Below are the code and all the weights of a small trained network. Each question names an input and a class and asks about switching units off, where a switched-off unit gives its printed mean instead of its output.

import numpy as np


def w(rows, s, z=0):
    codes = np.array(rows[::2]) - 128.0
    scale = np.full(codes.shape[1], s)
    scale[-1] = z or s
    return codes * scale


def norm(h):
    return h / np.sqrt((h * h).mean(-1, keepdims=True) + 1e-5)


def f(y):
    return np.maximum(y, 0)


def log_softmax(a):
    a = a - a.max(-1, keepdims=True)
    return a - np.log(np.exp(a).sum(-1, keepdims=True))


def net(x, mask):
    res = np.array(x, float).reshape(1, 7) / 4 @ E
    u = 0
    for l in range(3):
        y = f(norm(res) @ A[l][:, :-1].T + A[l][:, -1])
        res = res + np.where(mask[u : u + 6], y, B[l][:, -1]) @ B[l][:, :-1]
        u += 6
    return log_softmax(norm(res)[-1] @ U[:, :-1].T + U[:, -1])


A, B = {}, {}
E = w([
[80,67,132,53,89,63,122,151,56,132,104,108],'x0',
[8,148,69,120,79,141,75,84,121,168,113,144],'x1',
[138,188,147,173,92,201,142,171,182,134,135,123],'x2',
[116,89,121,157,75,180,192,108,98,179,189,92],'x3',
[129,73,104,116,102,182,114,54,94,152,124,129],'x4',
[146,135,168,174,130,216,25,120,91,244,126,85],'x5',
[168,143,122,123,33,145,140,45,187,146,102,166],'x6',
],0.011)
A[0] = w([
[139,157,152,144,2,199,186,150,162,191,136,94,72],'0.n1',
[45,248,86,133,92,88,97,117,244,79,88,196,49],'0.n2',
[9,138,114,157,169,156,122,219,47,157,171,75,12],'0.n3',
[114,137,132,141,179,139,137,196,84,109,164,104,3],'0.n4',
[95,118,128,96,62,22,174,158,121,95,122,131,157],'0.n5',
[153,153,187,98,118,73,57,248,135,132,65,116,95],'0.n6',
],0.015,0.0036)
B[0] = w([
[130,142,184,144,95,192,182,208,104,112,250,79,238],'0.n1',
[75,122,25,245,126,169,60,75,200,75,51,213,243],'0.n2',
[41,63,114,142,153,186,133,210,152,122,254,79,228],'0.n3',
[158,69,148,90,191,142,124,103,165,113,98,97,186],'0.n4',
[112,159,136,29,101,29,224,105,121,170,82,157,250],'0.n5',
[126,187,199,19,121,207,131,57,139,102,53,33,220],'0.n6',
],0.01,0.013)
A[1] = w([
[88,91,105,124,4,168,120,72,81,192,138,129,65],'1.n1',
[58,190,93,118,116,108,98,146,181,137,88,170,72],'1.n2',
[105,161,138,111,150,120,29,141,102,125,117,102,64],'1.n3',
[87,93,132,82,102,28,154,148,84,115,121,118,78],'1.n4',
[144,115,120,119,64,109,205,114,192,71,142,134,1],'1.n5',
[179,85,124,177,138,136,126,190,63,123,120,156,30],'1.n6',
],0.023,0.0024)
B[1] = w([
[171,206,251,71,77,103,98,44,149,143,71,81,236],'1.n1',
[82,59,107,109,102,121,100,59,142,112,116,117,234],'1.n2',
[122,189,156,132,171,157,152,166,154,94,149,94,167],'1.n3',
[128,101,50,142,111,56,118,135,77,210,125,167,252],'1.n4',
[152,115,164,52,138,177,177,153,121,44,157,132,254],'1.n5',
[100,127,135,118,120,179,113,102,171,103,145,108,142],'1.n6',
],0.016,0.015)
A[2] = w([
[201,231,178,126,149,94,121,176,93,146,54,101,96],'2.n1',
[107,155,152,177,43,158,47,157,84,180,143,118,65],'2.n2',
[199,118,116,111,93,131,250,108,154,55,125,164,131],'2.n3',
[162,151,167,111,75,67,152,120,98,137,91,151,83],'2.n4',
[166,160,150,204,149,152,85,82,199,157,128,123,172],'2.n5',
[199,172,160,138,99,178,150,179,133,66,163,170,4],'2.n6',
],0.022,0.0034)
B[2] = w([
[219,174,147,157,136,140,53,108,58,203,70,177,189],'2.n1',
[125,131,159,161,36,116,191,65,206,125,181,107,174],'2.n2',
[88,254,164,159,89,164,226,226,174,124,176,80,255],'2.n3',
[123,15,89,162,181,161,51,132,121,113,119,98,209],'2.n4',
[205,183,108,114,169,67,233,191,97,17,98,220,189],'2.n5',
[126,107,177,187,78,25,54,18,134,248,210,113,201],'2.n6',
],0.012,0.019)
U = w([
[89,147,119,103,90,150,156,106,183,49,98,137,205],'0',
[123,122,111,95,124,103,178,216,89,175,164,109,14],'1',
[199,172,176,118,131,137,85,105,106,138,81,124,158],'2',
[93,87,135,149,186,200,80,186,127,139,177,73,126],'3',
[111,65,97,102,93,81,87,86,102,163,98,133,152],'4',
[127,107,35,251,140,139,62,123,145,95,97,213,4],'5',
[153,163,184,184,74,156,137,129,153,141,200,105,177],'6',
[161,117,84,172,126,80,138,169,98,147,171,189,63],'7',
],0.021,0.0036)

Each question gives the input, the list of numbers given to net, and the class t.
The units are the neurons (one row each of A and B). Each row of codes is followed by its name. A weight is (code - 128) times the scale printed after its matrix; where a second scale follows, it is the last column's (A, B and U).
mask holds one flag per neuron, layer by layer. A switched-off neuron (its flag False) gives its mean, the last column of its row in B, instead of its output. The means were averaged over made-up inputs and are rounded, as every weight is.
A unit's drop is (log p(t) with every unit on - log p(t) with that unit switched off) / (log p(t) with every unit on - log p(t) with every unit switched off).
The circuit of an input: a set's keep is (log p(t) with only the set's units on - log p(t) with every unit switched off) / (log p(t) with every unit on - log p(t) with every unit switched off). Starting from the 12 units with the biggest drops (on a tie, the unit counted first), units are removed one at a time, each time the one whose removal leaves the highest keep (on an exact tie, the one counted first), for as long as the keep stays at least 0.8.
circuit, biggest first: the units of the circuit, biggest drop first
top k neurons: the k neurons with the biggest drops, biggest first
top k neurons in layer l: the k neurons of layer l with the biggest drops, biggest first
input [8,-1,-8,2,-5,2,-1], class 4: circuit, biggest first -> [2.n3]
input [-7,-8,-7,-6,8,6,0], class 7: top 3 neurons in layer 1 -> [1.n5; 1.n1; 1.n2]
input [1,-3,0,5,8,3,3], class 2: top 4 neurons -> [1.n1; 0.n3; 2.n1; 2.n3]
input [4,2,0,-2,-4,0,-4], class 1: top 3 neurons -> [0.n5; 0.n3; 0.n2]
input [0,-2,5,6,-7,-6,-4], class 1: circuit, biggest first -> [0.n5; 1.n4]
input [6,1,3,-1,6,-6,-1], class 4: top 2 neurons -> [1.n4; 0.n1]
input [-7,4,8,0,3,-4,-3], class 5: top 2 neurons -> [0.n2; 0.n5]
input [4,-3,2,-5,4,0,0], class 2: top 2 neurons -> [0.n6; 0.n2]
input [7,-5,7,-7,8,-4,-3], class 1: top 2 neurons -> [1.n1; 0.n5]
input [3,-7,0,4,0,-2,5], class 1: top 3 neurons -> [0.n5; 0.n2; 1.n4]
input [1,-5,-2,8,-4,-3,4], class 1: circuit, biggest first -> [0.n2; 1.n1]
input [3,-2,-2,1,2,-1,1], class 4: top 3 neurons -> [1.n4; 0.n1; 2.n4]
input [-2,1,-8,4,-5,6,-1], class 3: top 2 neurons -> [0.n3; 1.n1]
input [7,3,5,-3,-3,4,8], class 2: top 3 neurons in layer 0 -> [0.n1; 0.n3; 0.n6]
input [-2,0,-7,-8,2,-5,-1], class 4: circuit, biggest first -> [1.n4]
input [2,-2,1,4,1,8,-6], class 3: top 2 neurons in layer 0 -> [0.n3; 0.n4]
input [6,-6,-6,1,5,-8,1], class 7: top 3 neurons -> [1.n4; 0.n6; 0.n1]
input [-6,2,-8,3,1,5,-1], class 2: top 2 neurons -> [1.n1; 0.n1]
input [4,6,0,-3,8,-2,3], class 4: top 2 neurons in layer 0 -> [0.n1; 0.n6]
input [-6,3,3,8,-1,-4,-8], class 3: circuit, biggest first -> [0.n3]
input [5,0,-2,-2,-7,7,1], class 2: top 2 neurons in layer 1 -> [1.n2; 1.n5]
input [8,0,-6,8,1,-5,-1], class 4: top 2 neurons -> [1.n4; 0.n1]
input [8,5,7,-6,-1,5,0], class 0: top 2 neurons in layer 0 -> [0.n2; 0.n3]
